Below are the code and all the weights of a small trained network. Each question names an input and a class and asks about switching units off, where a switched-off unit gives its printed mean instead of its output.

import numpy as np


def w(rows, s, z=0):
    codes = np.array(rows[::2]) - 128.0
    scale = np.full(codes.shape[1], s)
    scale[-1] = z or s
    return codes * scale


def norm(h):
    return h / np.sqrt((h * h).mean(-1, keepdims=True) + 1e-5)


def f(y):
    return y / 2 * (1 + np.tanh(0.7978845608 * (y + 0.044715 * y**3)))


def log_softmax(a):
    a = a - a.max(-1, keepdims=True)
    return a - np.log(np.exp(a).sum(-1, keepdims=True))


def net(x, mask):
    res = np.array(x, float).reshape(1, 6) / 4 @ E
    u = 0
    for l in range(2):
        y = f(norm(res) @ A[l][:, :-1].T + A[l][:, -1])
        res = res + np.where(mask[u : u + 15], y, B[l][:, -1]) @ B[l][:, :-1]
        u += 15
    return log_softmax(norm(res)[-1] @ U[:, :-1].T + U[:, -1])


A, B = {}, {}
E = w([
[7,158,202,134,222,178,123,171,49],'x0',
[84,158,29,61,105,123,19,108,71],'x1',
[105,119,98,227,120,164,134,20,122],'x2',
[153,50,137,26,254,125,73,155,121],'x3',
[193,15,130,166,144,116,71,226,245],'x4',
[233,65,186,30,83,212,64,25,38],'x5',
],0.00078)
A[0] = w([
[117,191,15,124,181,29,96,160,215,127],'0.n1',
[162,156,81,173,43,96,162,179,157,168],'0.n2',
[114,46,164,160,147,180,222,187,135,253],'0.n3',
[93,157,37,80,74,153,93,97,65,119],'0.n4',
[91,116,167,111,183,189,85,207,100,207],'0.n5',
[52,161,86,132,178,90,136,75,87,163],'0.n6',
[163,163,124,90,46,133,140,65,73,171],'0.n7',
[26,150,196,110,152,247,126,115,11,162],'0.n8',
[167,63,78,52,137,105,7,123,137,163],'0.n9',
[193,121,101,174,159,124,164,60,139,88],'0.n10',
[127,174,134,104,17,117,174,100,123,126],'0.n11',
[146,207,118,97,106,128,158,163,81,125],'0.n12',
[167,151,85,74,124,139,34,129,118,146],'0.n13',
[175,104,106,252,57,124,90,154,220,99],'0.n14',
[178,122,210,81,124,188,128,141,76,77],'0.n15',
],0.0023,0.00065)
B[0] = w([
[140,90,130,183,74,162,228,141,31,190],'0.n1',
[158,109,133,88,162,68,69,118,86,169],'0.n2',
[246,119,111,80,79,95,68,124,180,198],'0.n3',
[153,138,182,148,59,84,144,177,168,177],'0.n4',
[246,59,165,135,76,75,120,71,189,201],'0.n5',
[178,63,131,150,112,109,123,52,140,175],'0.n6',
[30,85,136,82,150,89,117,220,197,185],'0.n7',
[207,99,93,151,234,93,131,162,49,248],'0.n8',
[9,71,124,121,47,238,232,157,172,215],'0.n9',
[195,141,144,153,160,111,54,93,180,130],'0.n10',
[12,230,147,86,41,67,100,143,106,162],'0.n11',
[50,77,176,171,36,121,140,147,93,150],'0.n12',
[43,108,251,104,151,216,121,185,145,169],'0.n13',
[200,171,47,102,138,91,172,91,96,174],'0.n14',
[88,178,46,187,106,65,182,177,140,164],'0.n15',
],0.0018,0.0014)
A[1] = w([
[118,159,38,189,107,176,188,127,86,140],'1.n1',
[160,89,173,139,179,112,151,194,49,150],'1.n2',
[63,158,122,55,118,127,171,89,96,145],'1.n3',
[58,198,123,221,132,150,109,84,28,49],'1.n4',
[103,92,148,131,134,120,103,201,156,162],'1.n5',
[149,110,193,107,233,121,159,157,89,118],'1.n6',
[76,80,85,131,174,91,121,153,147,254],'1.n7',
[128,107,143,102,87,127,137,87,98,178],'1.n8',
[172,130,111,94,85,107,158,124,145,197],'1.n9',
[113,87,140,109,103,255,60,108,177,100],'1.n10',
[168,97,150,169,227,221,71,48,68,96],'1.n11',
[110,140,89,209,140,103,157,64,105,80],'1.n12',
[148,183,123,194,138,73,196,175,80,205],'1.n13',
[120,126,186,140,182,122,91,103,89,158],'1.n14',
[162,101,177,116,197,122,154,205,89,148],'1.n15',
],0.003,0.00093)
B[1] = w([
[178,60,50,157,149,52,180,184,94,163],'1.n1',
[95,151,119,141,100,79,105,94,130,237],'1.n2',
[162,63,171,148,110,194,112,132,156,176],'1.n3',
[199,94,60,202,184,65,199,190,152,200],'1.n4',
[128,164,140,113,120,184,146,47,134,182],'1.n5',
[125,198,86,160,50,65,63,94,116,226],'1.n6',
[168,152,231,116,38,147,148,109,97,194],'1.n7',
[78,103,157,141,152,110,90,160,143,166],'1.n8',
[109,82,172,211,248,81,79,87,174,190],'1.n9',
[108,98,162,83,121,198,212,222,154,183],'1.n10',
[4,177,155,102,39,86,130,177,14,209],'1.n11',
[215,60,118,83,97,146,122,198,191,166],'1.n12',
[87,50,133,69,119,215,120,147,29,253],'1.n13',
[117,120,91,148,37,30,148,168,117,161],'1.n14',
[94,202,123,134,102,87,82,29,148,240],'1.n15',
],0.0023,0.0014)
U = w([
[225,140,149,140,164,92,79,81,241,131],'0',
[62,96,193,45,95,243,122,166,173,138],'1',
[55,202,166,141,87,51,70,109,40,152],'2',
[76,231,57,138,255,214,124,112,142,1],'3',
[177,60,42,202,141,97,199,200,101,141],'4',
],0.0067,0.0065)

Each question gives the input, the list of numbers given to net, and the class t.
The units are the neurons (one row each of A and B). Each row of codes is followed by its name. A weight is (code - 128) times the scale printed after its matrix; where a second scale follows, it is the last column's (A, B and U).
mask holds one flag per neuron, layer by layer. A switched-off neuron (its flag False) gives its mean, the last column of its row in B, instead of its output. The means were averaged over made-up inputs and are rounded, as every weight is.
A unit's drop is (log p(t) with every unit on - log p(t) with that unit switched off) / (log p(t) with every unit on - log p(t) with every unit switched off).
The circuit of an input: a set's keep is (log p(t) with only the set's units on - log p(t) with every unit switched off) / (log p(t) with every unit on - log p(t) with every unit switched off). Starting from the 12 units with the biggest drops (on a tie, the unit counted first), units are removed one at a time, each time the one whose removal leaves the highest keep (on an exact tie, the one counted first), for as long as the keep stays at least 0.8.
circuit, biggest first: the units of the circuit, biggest drop first
top k neurons: the k neurons with the biggest drops, biggest first
k most important neurons of layer l: the k neurons of layer l with the biggest drops, biggest first
drop of u: that unit's drop, to one decimal
input [-3,8,5,0,-3,-1], class 4: circuit, biggest first -> 1.n4, 1.n1
input [1,-5,6,2,2,7], class 2: circuit, biggest first -> 1.n11
input [-5,4,0,1,6,0], class 1: top 2 neurons -> 0.n9, 0.n13
input [5,-8,-1,6,2,-3], class 0: circuit, biggest first -> 0.n3, 0.n5
input [3,-7,-2,-5,3,-5], class 0: 4 most important neurons of layer 0 -> 0.n3, 0.n9, 0.n15, 0.n2
input [6,7,-5,-6,5,4], class 1: circuit, biggest first -> 0.n9, 1.n10
input [8,5,-8,7,4,-2], class 2: circuit, biggest first -> 1.n6, 1.n15
input [3,7,7,-1,6,-1], class 4: top 2 neurons -> 1.n1, 0.n14
input [6,-3,-7,-7,8,-5], class 0: top 2 neurons -> 1.n11, 0.n3
input [6,-3,-2,3,8,-8], class 0: top 2 neurons -> 1.n11, 0.n3
input [4,-3,-5,1,3,-5], class 0: 2 most important neurons of layer 0 -> 0.n3, 0.n5
input [4,-8,-3,-1,6,8], class 0: top 3 neurons -> 0.n3, 0.n15, 1.n13
input [5,-3,-2,1,0,-8], class 2: 2 most important neurons of layer 1 -> 1.n13, 1.n15
input [7,4,5,-2,-4,-4], class 4: circuit, biggest first -> 1.n4
input [-1,-5,0,3,6,-5], class 0: drop of 1.n4 -> 0.1
input [5,-2,-6,-5,8,-2], class 0: drop of 1.n11 -> 0.2
input [8,1,8,-6,-7,0], class 4: drop of 1.n4 -> 0.4
input [-8,7,-4,-5,4,0], class 1: drop of 0.n7 -> 0.1
